In the rows, 128 means zero.
Known rows:
[104 143 153 142 156 131 170  98 125 137 142 124 130 171 130 156 161 129
 117 102 146 123 156 106 131 107 129 106 137 149 157]: k407
[108 147 154 150 142 132 158 123  96 130 143 121 114 178 141 149 150 149
 115  97 124 135 136 110 132  98 135 105 125 129 139]: k146
[124 155 161 169 149 131 144 163  82 140 139 125 127 172 154 155 153  97
 133  92 142 132 129 112 123  94 149  98 151 131 148]: k15
[105 145 153 149 142 134 158 130  94 130 143 119 115 179 149 160 150 143
 111  96 113 133 135 108 131 103 138 106 123 131 143]: k982
[117 148 155 139 142 132 154 139 101 136 143 122 111 177 139 193 150 131
 108  94 119 136 135 108 128  95 139 108 133 125 157]: k830
[108 147 154 151 142 133 157 126  98 131 143 121 115 179 142 153 150 145
 115  96 120 132 135 108 133 101 135 105 128 129 143]: k298
[118 154 153 135 150 120 153 148  96 126 140 133  97 173 138 157 156 129
 115 104 144 150 146 112 128  84 126 100 113 124 131]: k454
[111 149 155 148 145 129 155 141 100 133 144 124 110 176 142 169 152 134
 113  97 118 132 136 104 131 102 135 105 131 126 147]: k115
[122 137 151 155 121 130 150 164  86 117 141 110 118 167 134 159 170 176
 100  94 117 117 140 136 132 111 136 103 122 147 131]: k515
[129 140 152 148 125 124 147 182  93 121 141 124 109 167 130 166 176 156
  99  98 119 119 145 136 127 113 132 101 123 141 136]: k170
[130 140 153 150 124 124 145 183  93 119 139 113 110 162 136 172 174 158
  99  97 124 124 143 127 131 109 132 102 119 142 133]: k79
[135 127 141 113 148 127 131 111  82 151 124 154 133 155 129 134 151 179
 108 102 113 117 125 117 145 104 130 108 122 110 142]: k119
[132 126 140 118 145 130 133  98  82 149 122 150 138 157 129 122 149 189
 109 101 116 117 124 120 147 104 130 109 120 112 138]: k790
[132 126 140 116 146 130 133 100  82 150 123 151 137 157 129 121 149 186
 108 101 115 117 124 120 147 104 130 109 119 113 138]: k960
[132 126 141 116 145 130 133 101  81 149 123 150 136 156 129 123 149 187
 109 101 115 117 124 120 146 105 130 109 120 112 139]: k370
[130 126 140 117 145 130 134  97  81 149 123 151 138 157 129 120 149 190
 109 101 115 116 124 121 147 105 130 109 119 112 138]: k678
[142 127 142  99 146 128 129 114  85 156 124 154 131 154 125 165 149 173
 103  99 112 120 124 118 142  98 133 111 126 108 154]: k647
[135 128 142 114 149 124 129 115  82 151 123 155 134 154 128 140 151 177
 109 102 115 117 125 115 145 104 130 108 125 110 142]: k762

Facts:
k10 klotir k370; k100 klotir k907; k107 klotir k25; k108 klotir k254; k115 klotir k465; k123 klotir k960
k131 klotir k896; k133 klotir k150; k146 klotir k310; k15 klotir k208; k166 klotir k240; k170 klotir k945
k171 klotir k975; k177 klotir k983; k180 klotir k119; k201 klotir k208; k205 klotir k16; k210 klotir k945
k22 klotir k864; k225 klotir k930; k255 klotir k412; k265 klotir k870; k281 klotir k790; k284 klotir k16
k293 klotir k240; k298 klotir k267; k307 klotir k787; k315 klotir k139; k321 klotir k139; k329 klotir k870
k333 klotir k208; k357 klotir k465; k359 klotir k150; k360 klotir k401; k365 klotir k983; k373 klotir k945
k376 klotir k465; k38 klotir k412; k380 klotir k19; k407 klotir k150; k41 klotir k787; k430 klotir k864
k44 klotir k945; k45 klotir k445; k454 klotir k405; k457 klotir k942; k484 klotir k412; k515 klotir k930
k519 klotir k61; k525 klotir k405; k530 klotir k412; k534 klotir k544; k547 klotir k370; k550 klotir k531
k557 klotir k401; k562 klotir k16; k566 klotir k208; k568 klotir k942; k58 klotir k25; k603 klotir k787
k604 klotir k361; k616 klotir k16; k626 klotir k907; k632 klotir k412; k649 klotir k150; k65 klotir k25
k677 klotir k863; k679 klotir k361; k7 klotir k873; k732 klotir k412; k735 klotir k930; k737 klotir k414
k745 klotir k254; k780 klotir k367; k79 klotir k361; k795 klotir k119; k797 klotir k764; k798 klotir k150
k799 klotir k452; k802 klotir k873; k811 klotir k942; k825 klotir k787; k830 klotir k388; k834 klotir k764
k839 klotir k361; k845 klotir k327; k865 klotir k531; k875 klotir k764; k889 klotir k150; k897 klotir k647
k912 klotir k327; k914 klotir k412; k953 klotir k678; k958 klotir k452; k962 klotir k25; k964 klotir k208
k972 klotir k930; k973 klotir k544; k982 klotir k942; k100 ludregrek k265; k107 ludregrek k454; k108 ludregrek k205
k115 ludregrek k930; k119 ludregrek k405; k119 ludregrek k321; k123 ludregrek k146; k123 ludregrek k373; k131 ludregrek k108
k133 ludregrek k281; k15 ludregrek k7; k150 ludregrek k799; k150 ludregrek k889; k166 ludregrek k171; k170 ludregrek k875
k171 ludregrek k534; k177 ludregrek k790; k177 ludregrek k225; k180 ludregrek k834; k180 ludregrek k764; k19 ludregrek k566
k19 ludregrek k865; k19 ludregrek k942; k201 ludregrek k7; k210 ludregrek k799; k225 ludregrek k735; k25 ludregrek k373
k255 ludregrek k454; k265 ludregrek k373; k267 ludregrek k373; k281 ludregrek k123; k284 ludregrek k896; k293 ludregrek k865
k307 ludregrek k787; k307 ludregrek k327; k310 ludregrek k865; k321 ludregrek k914; k327 ludregrek k201; k329 ludregrek k401
k357 ludregrek k679; k357 ludregrek k315; k357 ludregrek k795; k357 ludregrek k210; k359 ludregrek k566; k360 ludregrek k732
k361 ludregrek k845; k365 ludregrek k265; k365 ludregrek k873; k367 ludregrek k255; k38 ludregrek k359; k380 ludregrek k201
k412 ludregrek k41; k414 ludregrek k210; k430 ludregrek k907; k44 ludregrek k133; k44 ludregrek k735; k45 ludregrek k982
k45 ludregrek k361; k452 ludregrek k973; k454 ludregrek k22; k454 ludregrek k373; k454 ludregrek k875; k457 ludregrek k870
k457 ludregrek k180; k457 ludregrek k25; k465 ludregrek k566; k465 ludregrek k177; k484 ludregrek k329; k519 ludregrek k626
k519 ludregrek k735; k525 ludregrek k534; k530 ludregrek k958; k530 ludregrek k315; k531 ludregrek k678; k534 ludregrek k407
k544 ludregrek k61; k557 ludregrek k254; k565 ludregrek k357; k568 ludregrek k205; k603 ludregrek k41; k626 ludregrek k41
k647 ludregrek k19; k649 ludregrek k25; k679 ludregrek k407; k7 ludregrek k735; k735 ludregrek k255; k737 ludregrek k745
k745 ludregrek k267; k745 ludregrek k171; k762 ludregrek k380; k79 ludregrek k454; k79 ludregrek k897; k79 ludregrek k281
k799 ludregrek k265; k802 ludregrek k329; k825 ludregrek k315; k830 ludregrek k359; k830 ludregrek k982; k830 ludregrek k547
k839 ludregrek k896; k839 ludregrek k123; k839 ludregrek k845; k863 ludregrek k797; k863 ludregrek k647; k870 ludregrek k284
k875 ludregrek k171; k896 ludregrek k25; k897 ludregrek k603; k907 ludregrek k359; k930 ludregrek k568; k942 ludregrek k365
k947 ludregrek k953; k953 ludregrek k798; k953 ludregrek k19; k953 ludregrek k962; k958 ludregrek k873; k962 ludregrek k210
k973 ludregrek k780; k975 ludregrek k799; k975 ludregrek k484; k975 ludregrek k7; k983 ludregrek k799; k10 vastas a
k100 vastas a; k107 vastas b; k108 vastas a; k115 vastas a; k123 vastas b; k131 vastas a
k133 vastas a; k146 vastas a; k15 vastas a; k166 vastas b; k170 vastas b; k171 vastas b
k177 vastas a; k180 vastas a; k201 vastas b; k205 vastas b; k210 vastas a; k22 vastas a
k225 vastas a; k255 vastas b; k265 vastas a; k281 vastas b; k284 vastas a; k293 vastas a
k298 vastas a; k307 vastas a; k315 vastas a; k321 vastas a; k329 vastas a; k333 vastas a
k357 vastas b; k359 vastas b; k360 vastas a; k365 vastas a; k373 vastas a; k376 vastas a
k38 vastas b; k380 vastas a; k407 vastas a; k41 vastas a; k430 vastas a; k44 vastas a
k45 vastas b; k454 vastas a; k457 vastas a; k484 vastas a; k515 vastas b; k519 vastas a
k525 vastas b; k530 vastas a; k534 vastas a; k547 vastas b; k550 vastas b; k557 vastas b
k562 vastas b; k566 vastas b; k568 vastas a; k58 vastas a; k603 vastas b; k604 vastas b
k616 vastas b; k626 vastas a; k632 vastas b; k649 vastas a; k65 vastas b; k677 vastas a
k679 vastas a; k7 vastas a; k732 vastas a; k735 vastas a; k737 vastas a; k745 vastas b
k780 vastas a; k79 vastas b; k795 vastas a; k797 vastas b; k798 vastas a; k799 vastas b
k802 vastas a; k811 vastas a; k825 vastas a; k830 vastas a; k834 vastas b; k839 vastas a
k845 vastas a; k865 vastas a; k875 vastas a; k889 vastas a; k897 vastas b; k912 vastas a
k914 vastas a; k953 vastas a; k958 vastas b; k962 vastas a; k964 vastas b; k972 vastas a
k973 vastas b; k982 vastas a

Rows:
No name comes twice in this set of rows, the named rows included.
[135 143 154 147 123 123 145 172  91 121 141 116 109 162 124 169 172 169
 102  96 133 125 142 131 130 100 131 102 126 141 133] => k281
[166 123 155  87 146 118 133 137 134 140 136 142 138 158 147 114 151 180
 115  95 120 125 124 106 179 121 106 111 125  86 143] => k412
[130 126 143 103 153 121 131 119  80 155 132 159 131 151 130 143 149 181
 109 100 101 107 122 112 147 105 131 105 136 113 143] => k414
[135 141 151 143 130 122 149 192 102 125 141 143 105 173 124 154 184 143
 100 103 121 116 151 148 123 119 127 100 127 135 142] => k745
[140 132 138  83 151 118 132 111  74 144 125 162 116 148 123 124 152 185
 107 107 140 138 132 126 142  77 120 101 106 111 120] => k267
[105 144 154 141 154 132 169  90 123 136 141 113 131 167 130 164 156 137
 116  99 150 126 152 101 133  99 131 106 137 151 156] => k798
[144 137 154 116 125 132 154 137 118 135 139 104 125 152 103 251 173 151
  91  92 155 120 155 132 123  90 138 110 144 157 177] => k359
[125 154 158 153 140 141 154 138  88 141 142 126 128 179 153 126 153 113
 128  89 141 135 127 126 122  95 146  98 142 133 148] => k333
[106 148 156 128 149 122 155 140  91 133 155 126 105 169 140 173 147 151
 115  95 112 129 133 103 134  89 136 100 140 133 139] => k365
[107 150 157 175 151 122 146 160  95 128 136 113 113 171 150 184 153 121
 117 100 122 134 138  88 133 104 137 106 127 127 141] => k44
[131 154 163 143 138 127 156 150 146 142 150 110 103 161 167 127 156 120
 112  92 114 137 125  60 148 124 113 105 120 120 153] => k626
[154 132 161 121 122 121 145 187 109 110 147 114 121 179 119 216 166 174
 103  89 133 126 147 159 147  98 134 110 145 118 149] => k38

The same things again, as new rows of numbers:
Known rows:
[130 119 118 119 177 129 147 145 139 131 164 143 125 119 127 107 122  94
 131 123 127 135  94 133 122 128 133 120 142 138 151 129]: k205
[126 135 129 130 158 112 109 143 155 144 170 135 129 130 125 131 124  71
 115 128 125 132 117 120 120 123 132  97 131 131 151 119]: k166
[117 133 166 139 149 134 137 145 169 144 185 137 125 114 128 146 143  84
 102 146 119 121 113 124 123 110 131  83 133 130 138 140]: k79
[136 124 129 131 124 136 146 133 133 117 123 137 132 126 133 119 104 169
 133 133 126 116 118 127 138 143 119 141 132 130 128 148]: k780
[153 106 146  95 107  98  80 155  82 120 123 132 135 144 122 145  99 161
 138 124 161 115 111 106 139 107  93 148  94 141 122 164]: k914
[152 108 146  97 103  98  73 156  87 121 126 132 137 144 121 144 101 152
 137 125 160 115 115 104 138 107  90 148  95 139 124 166]: k732
[133 137 132 136 116 126 127 128 147 130 125 136 136 133 127 131 106 151
 117 142 123 106 141 119 137 142 119 126 131 123 132 140]: k737
[114 134 122  98 155 114 123 146 147 131 160 127 133 120 138 131 141  79
 136 123 124 138  98 125 136 127 134 120 142 140 140 123]: k799
[137 139 120 138 125 121 116 138 143 125 132 130 140 132 133 123 102 145
 123 135 127 105 141 120 139 149 119 128 132 128 130 143]: k534
[121 124 129 129 102 143 145 132 151 123 120 140 142 121 128 134 120 188
 120 151 129 118 104 121 148 145 121 142 130 124 139 135]: k307
[134 137 113 115 120 133 145 125 154 127 126 134 143 133 136 130 111 150
 125 138 126 112 124 116 153 154 129 137 125 126 134 151]: k825
[122 128 137 120 102 138 129 127 144 122 118 134 141 123 137 135 120 176
 130 144 127 119 108 119 146 144 123 142 128 128 131 137]: k802
[123 113  70  98 168 111 151 138 136 144 136 154 130 138 101 103 120 103
 130 115 139 162 103 124 128 144 129 142 145 127 178  78]: k515
[131 128 108 143 140 145 126 108  98 123 111 115 120 135 131 118 149 138
 121 110 141 141 142 142 121 109 142 125 129 121 125 114]: k16
[116 124 132 200 112 101  91  94 119 127  80  99 111 142 151 101 125  99
 150 118 110 180 130 150 111 110 136 107 115 135 114 120]: k208
[131 128 117 145 136 143 105 106  96 125 108 112 122 137 133 121 148 134
 126 109 137 138 138 143 116 108 143 126 124 123 120 115]: k370
[130 127 121 149 134 142 112 101  95 124 109 112 122 137 133 124 149 134
 121 114 139 139 141 140 117 108 147 127 121 121 122 114]: k544
[118 133 131 123 145 133 136 111  92 124 105 113 113 144 133 130 145 133
 122 111 132 138 172 144 124 101 132 127 137 122 115 111]: k896

Rows:
No name comes twice in this set of rows, the named rows included.
[139 116 137 133 109 106  28 130  64 131 115 106 126 150 112 150 152 133
 118 110 173 139 142 122 117  74 114 126  92 128 115 116] => k412
[ 92 120 149 180 114  75  90 133 178 131 127 122 125 118 150 110 118  58
 164 139  93 190  64 134 125 126 123  96 133 147 137 115] => k201
[137 113 147  81  85  94  59 157  97 118 121 125 143 143 124 156 117 158
 136 135 162 117  98  98 151 108  93 156  94 141 122 155] => k484
[132 114 149  96 136  76  38 177 100 139 171 129 130 137 106 151 135  74
 128 124 163 136  99 106 125  85  95 119 105 143 139 128] => k255
[121 133 123 158 123 132  86 112 106 132 115 108 123 133 122 130 158 135
 112 120 142 133 154 138 115 105 137 120 127 116 116 100] => k367
[119 120 142 110 149 121 194 135 148 150 159 148 121 124 115 133 134  77
 124 129 116 146 123 123 112 120 132 112 126 130 145 125] => k45

The same things again, as new rows of numbers:
Known rows:
[135 129  86 141 135 160 115 111 106 101 137 135]: k139
[138 127 118 128  61 151 127 131  94  92 127 138]: k19
[123 127 110 137  89 146 116 135 110 107 131 139]: k896
[116 106 148 130 206 153 136 128 137 201 148 111]: k632
[132 130 161 114  88 115 141 148 130 128 114 124]: k953
[151 127 112 129 205 111 127 107 131 156 121 118]: k562
[129 129  90 142 127 158 113 114 111 104 139 139]: k401
[125 135 163 123 111 108 134 163 149 143 115 131]: k845
[126 120  73 131  99 153 121 106 101  97 141 132]: k975
[117 125 132 111 105 103 133 136 142 132 128 132]: k225
[152 125 104 128 201 109 124 104 129 153 116 117]: k515
[140 126  72 140 142 163 117 101 101  98 138 129]: k119
[ 97 129 161 120 107 111 125 133 143 122 133 128]: k875
[120 129 150 117 111 110 130 131 134 122 124 118]: k825
[ 87 128  98 117   6 122 142 154 145  78 109 147]: k15
[138 135 132 130 167 124 130 131 141 137 120 120]: k108
[160 123 119 122 157 111 137 119 121 153 113 118]: k45
[150 128 108 133 203 119 125 107 130 155 121 118]: k973

Rows:
No name comes twice in this set of rows, the named rows included.
[107 128 156 118  97 109 132 142 144 130 129 130] => k454
[130 136 182 118  88 111 139 167 137 130 112 135] => k865
[145 135 147 154 115 158 121 123 111 115 147 119] => k150
[110 127 147 119 108 115 131 134 139 126 127 123] => k737
[ 90 108 187 116 106 152 144 155 139 169 148 109] => k530
[153 132 118 136 216 110 123 114 136 161 116 119] => k205
[108 132  56 143  28 169 120 132 111  49 112 152] => k208
[133 132  98 142 126 152 114 124 112 110 128 137] => k764
[139 122  97 125  75 150 128 116  94  91 136 137] => k465
[116 123  91 131 102 151 118 111 108  99 147 144] => k327
[150 130 127 133 194 107 126 121 136 163 113 121] => k834
[154 126 104 131 203 119 128 100 127 153 121 115] => k557
[123 131  82 133  91 126 131 132 135 100  95 138] => k964
[144 115  85 117 166 102 129 100 125 153 119 117] => k79
[107 144 238 146 133 123 122 141 155 137 152 117] => k407

